Each row has a hidden value. The values are split into ranges, and the tier after each row names the range that its value falls in. Each part has its own value, ranges and names.
(in the rows, 128 means zero)
[110 128 152 158 152 235 135 230 135 113 185 128 120 168 119  80 115 123
 123 133 141 131 134 126 126 115 117 129 165 177 138 158 146 124 122 124
 159 111 171 109 106 144 118 126 119 123 108 138 105 138 130 144 126 150
 117 115 127 185 126 132 163 205 103 173  99 129 125 138 126 134 126 135
 131]	(14)
[ 72 115 194 142 176 255 107 241 147 105 194 135 108 166 110   5  95 126
 123 154 139 128 132 127 140  97 156 134 171 168 127 205 172 121  94 108
 136 120 182 100  95 152 125 129 109 127  50 144 111 129 130 132 154 159
 114 131 127 174 125 133 112 213 115 206  88  98 109 141 131 120 131 131
 138]	(23)
[ 83 136 255 209 158 237 150 250 179 114 233 141 143 219 160  93 103 112
 122 115 162 144 131 129 107  86 103 126 129 156 161 167 209 135 127 137
 133 100 188 103 117 134 113 128 117 119  98 147  72 127 128 164  87 155
 133 171 118 209 124  69 136 226 101 100  69 140 124 170 136 140 121 147
 112]	(20)
[ 68 120  45 115 136 153 123 180  97 135  83 141 122 164  94  77 127 132
 137 130 111 120 130 133 127 129 136 113 132 148 103  86 117 111 128 130
 147 166  80 133 112 111 132 123 116 117  12 112 139 157 128 121 200 119
 119  95 130  95 128 100  42 138 135 173  89  87 157 140 135 143 128 110
 118]	(23)
[ 82 129  62 128 134 132 133 180 106 134 153 133 113 129 109 116 125 138
 138 113 113 129 134 132 124 127 113 125 144 171 126  46 114 111 143 121
 216 151 142 123 147 121 112 118 114 132   1 134 111 140 128 144 195 109
 113  78 123 137 127  81  55 167 132 196  62 112 152 147 130 135 127 126
 117]	(23)
[ 93 110 113 106 155 133 113 104 133 130  82 130 148 166  99 113 108 121
 133 138 122 120 122 132 127 103 146 126 115 124 107 133 133 120  90 136
 111 173  38 130  97 115 134 132 113 121  23  89 150 151 127 111 132 111
 123 154 128  70 122  81  52 126 130  83 105 103 136 115 137 144 132 123
 120]	(23)
[135 134 214 152 121 133 133 161 159 131 198 126 146 174 152 175 129 113
 128 108 140 147 124 126 122 132 102 133 124 144 150 114 161 138 144 141
 138 112 112 121 142 126 116 126 139 123 174 146 107 126 126 147  78 133
 131 145 119 162 134 130 175 110 103  71 119 136 134 151 128 140 123 144
 119]	(20)
[143 112 212 195 140 178 128 186 142 123 147 140 128 211 149 152  94 110
 123 136 150 128 134 121 110 134 128 136 114 127 136 173 165 140 134 135
  86 117 215 115  94 138 130 132 128 108 200 128 126 145 131 136  89 130
 130 156 121 129 117  96 120 143  80  75 108 140 117 139 129 131 127 123
 111]	(22)
[141 121  93 153 115 104 147 107 100 144 126 124 137 139 130 250 131 126
 134 101 112 129 132 129 117 156  98 132 111 141 122  62  92 122 171 144
 151 152 107 142 145 108 125 125 137 126 161 116 131 142 126 138 140  96
 125  95 120 135 124 115 102 121 120  73  97 141 148 126 127 142 126 122
 103]	(20)
[ 76 138   1 167 110  71 147 155  73 145 104 151 118  88 111 103 143 154
 138 109 113 124 138 133 127 134 114 111 131 128 105  25 105 110 157 115
 216 138 173 135 159 116 116 121 109 138  60 138 102 140 130 146 190  90
 123  76 133 127 123 114  49 165 139 245 107 125 171 159 128 127 121 116
 115]	(14)
[155 116 156 146 116  85 125  65 148 139  78 133 152 167 152 166 118 115
 123 130 146 137 130 124 123 149 131 127  84  68 136 162 151 143 140 147
  58 107 132 130 109 126 138 137 137 112 199 122 140 143 128 122  45 123
 147 188 129  93 123 139 182  65 110  59 184 146 126 132 127 138 125 127
 118]	(20)
[107 109 144 121 181 166 148 116 114 117 118 141 131 152 117 152 107 121
 141 128 110 109 116 129 107 138 127 115 111 127 117 141 107 124 121 134
 119 175 123 134 102 109 110 121 110 109 138  95 162 175 127 119 124 105
 125 146 130  62 115  83   1 210 132 116 106 118 141 102 135 144 134 110
  97]	(23)
[143 134 219 134 143 147 126 101 171 118 142 116 148 135 146 134 129 116
 116 135 148 134 123 127 130 104 134 135 119 118 148 173 164 146 114 137
  84 106 113 122 119 134 140 135 132 128 141 133 124 111 128 128  71 153
 139 176 129 153 131 137 183 108 128  68 158 143 106 129 130 128 127 144
 137]	(22)
[136 123  93 168 125  92 132 138 118 133  81 144 125 149 149 135 121 127
 124 138 149 127 138 124 123 139 137 129 107  92 127 143 134 146 156 127
  86 100 255 124 110 134 137 134 123 116 222 133 118 142 132 136 100 118
 138 149 132 105 115 138 137 138 109 144 161 149 128 140 127 118 124 116
 112]	(22)
[ 95 145 202 186 141 180 147 200 153 118 191 139 132 170 143 100 127 126
 124 113 144 141 135 127 114 104 106 130 140 152 151 125 169 134 140 131
 164 105 222 112 139 134 117 126 123 124 110 152  85 117 129 164 119 142
 132 136 121 192 128 113 139 180 116 141 101 138 130 164 131 132 119 142
 122]	(22)
[ 82 150 131 132 105  85 159  98 131 134 140 126 143  69 117 119 158 153
 133  99 117 132 115 134 137 106 113 107 129 121 134  50 114 113 119 136
 170 144  12 154 173 102 113 122 122 139  28 125 113 118 126 126 142 130
 131 127 129 155 133 132  71 140 160 134  90 129 150 139 138 130 121 146
 139]	(14)
[144  96 161 100 168 160  98 101 144 123 100 119 152 211 140 156  92  93
 129 159 140 116 121 125 120 138 146 143 109 122 126 170 167 152 104 141
  61 145  84 116  67 130 139 137 118 110 174  94 151 157 128 119  75 110
 132 170 130  67 120 108 116  82  94  43 151 110 121 107 128 154 137 124
 109]	(23)
[139 104  87 135 134 182 142 135  93 131 129 138 102 122 115 153 108 138
 137 131 105 115 131 124 120 185 125 122 135 135 111 159  79 112 152 122
 143 148 208 137 123 132 112 122 130 113 199 127 157 171 128 118 166 104
 112  99 127 108 118 178  57 202 123 233 123 109 136 107 120 125 133 104
 111]	(20)
